Below are the code and all the weights of a small trained network. Each question names an input and a target symbol and asks about switching units off, where a switched-off unit gives its printed mean instead of its output.

import numpy as np


def w(rows, s, z=0):
    codes = np.array(rows[::2]) - 128.0
    scale = np.full(codes.shape[1], s)
    scale[-1] = z or s
    return codes * scale


def f(y):
    return np.maximum(y, 0)


def softmax(a):
    e = np.exp(a - a.max(-1, keepdims=True))
    return e / e.sum(-1, keepdims=True)


def log_softmax(a):
    a = a - a.max(-1, keepdims=True)
    return a - np.log(np.exp(a).sum(-1, keepdims=True))


def net(x, mask):
    ids = ['αγδζλστ'.index(c) for c in x.split()]
    T = len(ids)
    res = E[ids] + P[:T]
    u = 0
    for l in range(2):
        q, k, v = (res @ M[l].T for M in (Q, K, V))
        z = softmax(np.where(np.tri(T) > 0, q @ k.T / 3**0.5, -1e9)) @ v
        res = res + np.where(mask[u], z, O[l][:, -1]) @ O[l][:, :-1]
        u += 1
        y = f(res @ A[l][:, :-1].T + A[l][:, -1])
        res = res + np.where(mask[u : u + 12], y, B[l][:, -1]) @ B[l][:, :-1]
        u += 12
    return log_softmax(res[-1] @ U[:, :-1].T + U[:, -1])


Q, K, V, O, A, B = {}, {}, {}, {}, {}, {}
E = w([
[206,97,134,168,125,71,109,118,175,106,190],'α',
[98,124,47,174,128,220,142,81,89,160,191],'γ',
[81,172,140,218,102,72,74,128,85,161,129],'δ',
[145,134,100,109,91,137,44,110,95,185,203],'ζ',
[70,131,95,186,101,113,111,148,114,166,130],'λ',
[105,123,132,122,151,138,169,164,146,142,42],'σ',
[176,89,250,116,123,99,191,57,40,58,125],'τ',
],0.024)
P = w([
[77,140,156,49,48,115,249,2,133,99,108],'0',
[109,25,97,49,134,232,168,66,95,155,141],'1',
[104,122,111,171,175,46,116,181,74,227,141],'2',
[92,83,145,180,198,139,142,207,50,180,161],'3',
[98,72,130,147,123,93,147,184,84,124,127],'4',
[125,105,116,145,145,135,117,175,93,131,113],'5',
[156,107,103,134,118,122,127,156,110,110,89],'6',
[134,113,91,126,90,133,126,172,121,89,115],'7',
[132,104,61,102,63,135,126,159,141,70,130],'8',
[215,221,139,148,151,139,41,152,128,133,27],'9',
],0.0093)
Q[0] = w([
[87,124,161,86,104,168,93,105,140,113,148],'L0H0',
[65,101,38,172,145,118,170,41,1,144,72],'L0H0',
[207,164,162,215,109,82,158,94,63,109,164],'L0H0',
],0.0053)
K[0] = w([
[254,57,128,223,40,203,36,175,48,124,57],'L0H0',
[187,98,134,210,66,145,128,74,117,167,94],'L0H0',
[191,142,169,180,133,135,85,73,180,98,182],'L0H0',
],0.0056)
V[0] = w([
[28,215,160,132,132,149,150,80,135,136,124],'L0H0',
[25,208,43,106,155,142,195,54,3,139,2],'L0H0',
[146,169,133,88,102,108,42,32,127,172,223],'L0H0',
],0.0049)
O[0] = w([
[196,36,138,148,189,130,150,2,66,233,136,123],'L0H0',
[141,77,142,113,167,128,144,238,102,172,146,171],'L0H0',
[63,61,133,47,172,163,156,87,90,109,131,254],'L0H0',
],0.012,0.0047)
A[0] = w([
[152,55,48,74,139,95,33,122,104,197,176,238],'L0N0',
[210,95,157,142,172,63,93,82,179,177,176,161],'L0N1',
[103,78,161,135,197,222,167,106,111,109,76,89],'L0N2',
[53,131,83,114,151,31,160,72,57,214,64,144],'L0N3',
[187,160,130,112,88,126,93,43,96,184,194,15],'L0N4',
[68,177,54,209,112,178,93,104,199,148,104,82],'L0N5',
[106,124,143,136,132,253,118,72,142,159,155,160],'L0N6',
[107,114,132,106,89,98,92,109,58,91,181,169],'L0N7',
[91,159,45,88,52,234,165,157,166,153,104,254],'L0N8',
[107,10,163,75,89,57,97,148,146,116,164,130],'L0N9',
[145,39,94,178,213,63,151,229,221,139,176,181],'L0N10',
[90,112,143,106,63,143,57,110,68,76,179,205],'L0N11',
],0.0067,0.0018)
B[0] = w([
[134,130,129,183,162,145,137,149,142,136,154,246],'L0N0',
[122,116,110,113,139,125,110,135,151,129,211,151],'L0N1',
[110,128,111,103,100,47,111,112,141,169,93,189],'L0N2',
[114,113,107,100,94,182,170,60,148,173,123,204],'L0N3',
[73,132,135,176,113,255,148,151,85,172,94,182],'L0N4',
[140,28,141,91,138,163,136,139,42,192,70,148],'L0N5',
[111,115,106,173,136,130,144,84,155,96,87,180],'L0N6',
[165,160,169,156,143,168,103,142,160,177,156,223],'L0N7',
[162,136,173,150,84,79,94,88,68,123,91,172],'L0N8',
[119,121,165,115,193,150,114,137,121,88,115,195],'L0N9',
[176,155,83,104,116,149,69,74,121,107,106,175],'L0N10',
[144,179,107,187,126,141,152,125,126,126,64,233],'L0N11',
],0.0085,0.013)
Q[1] = w([
[77,37,119,150,155,76,124,173,152,100,172],'L1H0',
[144,254,32,101,181,175,152,147,172,88,116],'L1H0',
[170,199,131,142,86,176,187,24,102,120,55],'L1H0',
],0.0063)
K[1] = w([
[151,106,106,97,66,210,92,115,48,152,35],'L1H0',
[228,177,91,160,92,221,120,109,79,50,241],'L1H0',
[196,39,101,195,1,130,101,143,171,51,225],'L1H0',
],0.0055)
V[1] = w([
[108,149,171,104,159,4,229,225,66,192,119],'L1H0',
[39,188,195,217,219,159,50,151,159,16,102],'L1H0',
[19,151,186,255,189,173,100,155,57,214,26],'L1H0',
],0.0039)
O[1] = w([
[132,80,146,104,145,246,177,182,150,108,119,64],'L1H0',
[161,112,92,201,177,150,162,122,106,112,83,105],'L1H0',
[165,159,129,81,231,96,106,142,52,138,134,245],'L1H0',
],0.013,0.011)
A[1] = w([
[91,95,153,87,151,122,116,89,105,66,68,92],'L1N0',
[146,104,186,147,148,169,127,145,124,77,107,145],'L1N1',
[143,151,139,113,99,78,118,100,26,101,47,116],'L1N2',
[93,109,109,225,104,152,214,153,87,156,130,162],'L1N3',
[24,96,67,149,54,125,155,112,183,166,79,16],'L1N4',
[1,98,163,181,120,148,173,16,213,170,114,116],'L1N5',
[35,116,138,74,149,130,174,143,121,155,40,78],'L1N6',
[128,222,157,99,126,77,165,110,187,53,16,53],'L1N7',
[191,201,173,173,137,179,150,152,121,68,83,5],'L1N8',
[129,238,24,152,100,153,129,129,236,88,163,117],'L1N9',
[157,146,167,87,167,144,185,248,110,147,164,86],'L1N10',
[114,136,74,151,127,230,192,191,111,132,188,133],'L1N11',
],0.0073,0.0021)
B[1] = w([
[119,182,30,155,40,38,129,97,198,149,119,167],'L1N0',
[157,135,46,153,146,54,71,119,85,107,59,150],'L1N1',
[126,151,114,109,95,254,120,132,184,133,201,248],'L1N2',
[64,231,151,87,135,101,43,47,152,123,145,178],'L1N3',
[163,131,148,165,192,146,96,170,120,44,84,160],'L1N4',
[163,95,210,120,171,86,158,189,214,115,199,187],'L1N5',
[107,105,110,35,64,165,73,87,182,94,206,168],'L1N6',
[68,41,110,152,97,113,93,145,100,193,103,166],'L1N7',
[141,116,126,176,172,227,198,161,59,87,190,170],'L1N8',
[167,119,149,74,68,54,47,204,135,35,69,155],'L1N9',
[45,97,76,147,81,63,171,68,74,40,92,191],'L1N10',
[36,111,59,36,134,21,89,40,180,234,160,157],'L1N11',
],0.006,0.017)
U = w([
[2,138,100,20,22,169,52,86,146,104,177,87],'α',
[141,55,162,153,127,166,103,158,35,83,99,133],'γ',
[249,113,197,143,123,242,183,157,101,89,157,164],'δ',
[123,72,127,118,137,155,119,130,160,95,150,3],'ζ',
[139,119,160,105,211,98,110,148,237,48,197,204],'λ',
[147,128,148,197,35,120,166,116,125,156,185,100],'σ',
[84,91,100,138,84,49,56,91,33,110,20,169],'τ',
],0.0054,0.0036)

Each question gives the input, a string of symbols that net reads in full, and the target symbol t.
The units are the heads (3 rows each of Q, K, V and O) and the neurons (one row each of A and B). Each row of codes is followed by its name. A weight is (code - 128) times the scale printed after its matrix; where a second scale follows, it is the last column's (O, A, B and U).
mask holds one flag per unit, layer by layer, with each layer's heads first. A switched-off unit (its flag False) gives its mean, the last column of its rows in O or B, instead of its output. The means were averaged over made-up inputs and are rounded, as every weight is.
A unit's drop is (log p(t) with every unit on - log p(t) with that unit switched off) / (log p(t) with every unit on - log p(t) with every unit switched off).
The circuit of an input: a set's keep is (log p(t) with only the set's units on - log p(t) with every unit switched off) / (log p(t) with every unit on - log p(t) with every unit switched off). Starting from the 12 units with the biggest drops (on a tie, the unit counted first), units are removed one at a time, each time the one whose removal leaves the highest keep (on an exact tie, the one counted first), for as long as the keep stays at least 0.8.
units of the circuit, in order: the units of the circuit, biggest drop first
unit that matters most: the unit with the biggest drop
top k neurons: the k neurons with the biggest drops, biggest first
k most important neurons of layer l: the k neurons of layer l with the biggest drops, biggest first
input τ ζ ζ, target τ: top 3 neurons => [L0N0; L1N2; L0N11]
input τ α ζ ζ τ λ τ, target σ: most important neuron of layer 1 => [L1N2]
input τ ζ σ γ ζ σ ζ λ λ σ, target γ: units of the circuit, in order => [L0H0; L1N8; L1N7]
input λ σ σ σ ζ ζ δ σ, target δ: units of the circuit, in order => [L0H0; L1N8]
input ζ τ λ τ λ σ, target α: top 3 neurons => [L0N0; L0N7; L1N6]
input σ τ δ τ, target τ: 3 most important neurons of layer 1 => [L1N10; L1N1; L1N2]
input σ ζ γ σ σ τ, target α: units of the circuit, in order => [L0N0; L1N0; L1N2]
input δ ζ γ σ ζ γ, target τ: units of the circuit, in order => [L0N6; L1H0]
input τ ζ α ζ ζ γ, target λ: top 3 neurons => [L1N5; L1N4; L0N6]
input σ σ σ ζ σ, target δ: units of the circuit, in order => [L0H0; L1H0]
input ζ σ τ ζ α ζ ζ α, target τ: units of the circuit, in order => [L0H0; L1H0; L1N9]
input δ α τ ζ δ, target σ: units of the circuit, in order => [L1H0; L0H0; L1N5; L0N3]
input τ σ δ τ, target τ: units of the circuit, in order => [L1N10; L1N1; L1H0]
input λ ζ τ γ γ, target τ: units of the circuit, in order => [L1N2]
input ζ ζ σ ζ ζ γ δ δ τ λ, target α: 3 most important neurons of layer 0 => [L0N7; L0N5; L0N0]
input γ ζ ζ ζ ζ λ δ, target α: units of the circuit, in order => [L0N3; L0H0; L1N6]
input ζ λ ζ ζ σ, target α: 2 most important neurons of layer 1 => [L1N2; L1N6]
input ζ α λ λ, target α: 2 most important neurons of layer 0 => [L0N5; L0N3]
input ζ α γ α, target τ: top 2 neurons => [L0N3; L0N0]
input δ τ ζ λ ζ, target τ: top neuron => [L1N2]
input ζ ζ σ ζ ζ ζ τ, target α: 2 most important neurons of layer 0 => [L0N2; L0N0]
input γ δ σ σ τ α σ λ σ, target τ: top 2 neurons => [L0N10; L1N9]
input λ τ ζ δ τ ζ ζ α ζ δ, target λ: 2 most important neurons of layer 0 => [L0N4; L0N8]
input λ α ζ γ, target λ: 2 most important neurons of layer 0 => [L0N6; L0N1]
input ζ δ ζ ζ ζ, target δ: 2 most important neurons of layer 0 => [L0N11; L0N0]
input ζ ζ α δ, target λ: top 2 neurons => [L1N5; L1N4]
input σ τ τ σ ζ δ, target α: unit that matters most => L1H0
input λ τ δ τ τ γ ζ α ζ, target λ: 2 most important neurons of layer 0 => [L0N11; L0N4]
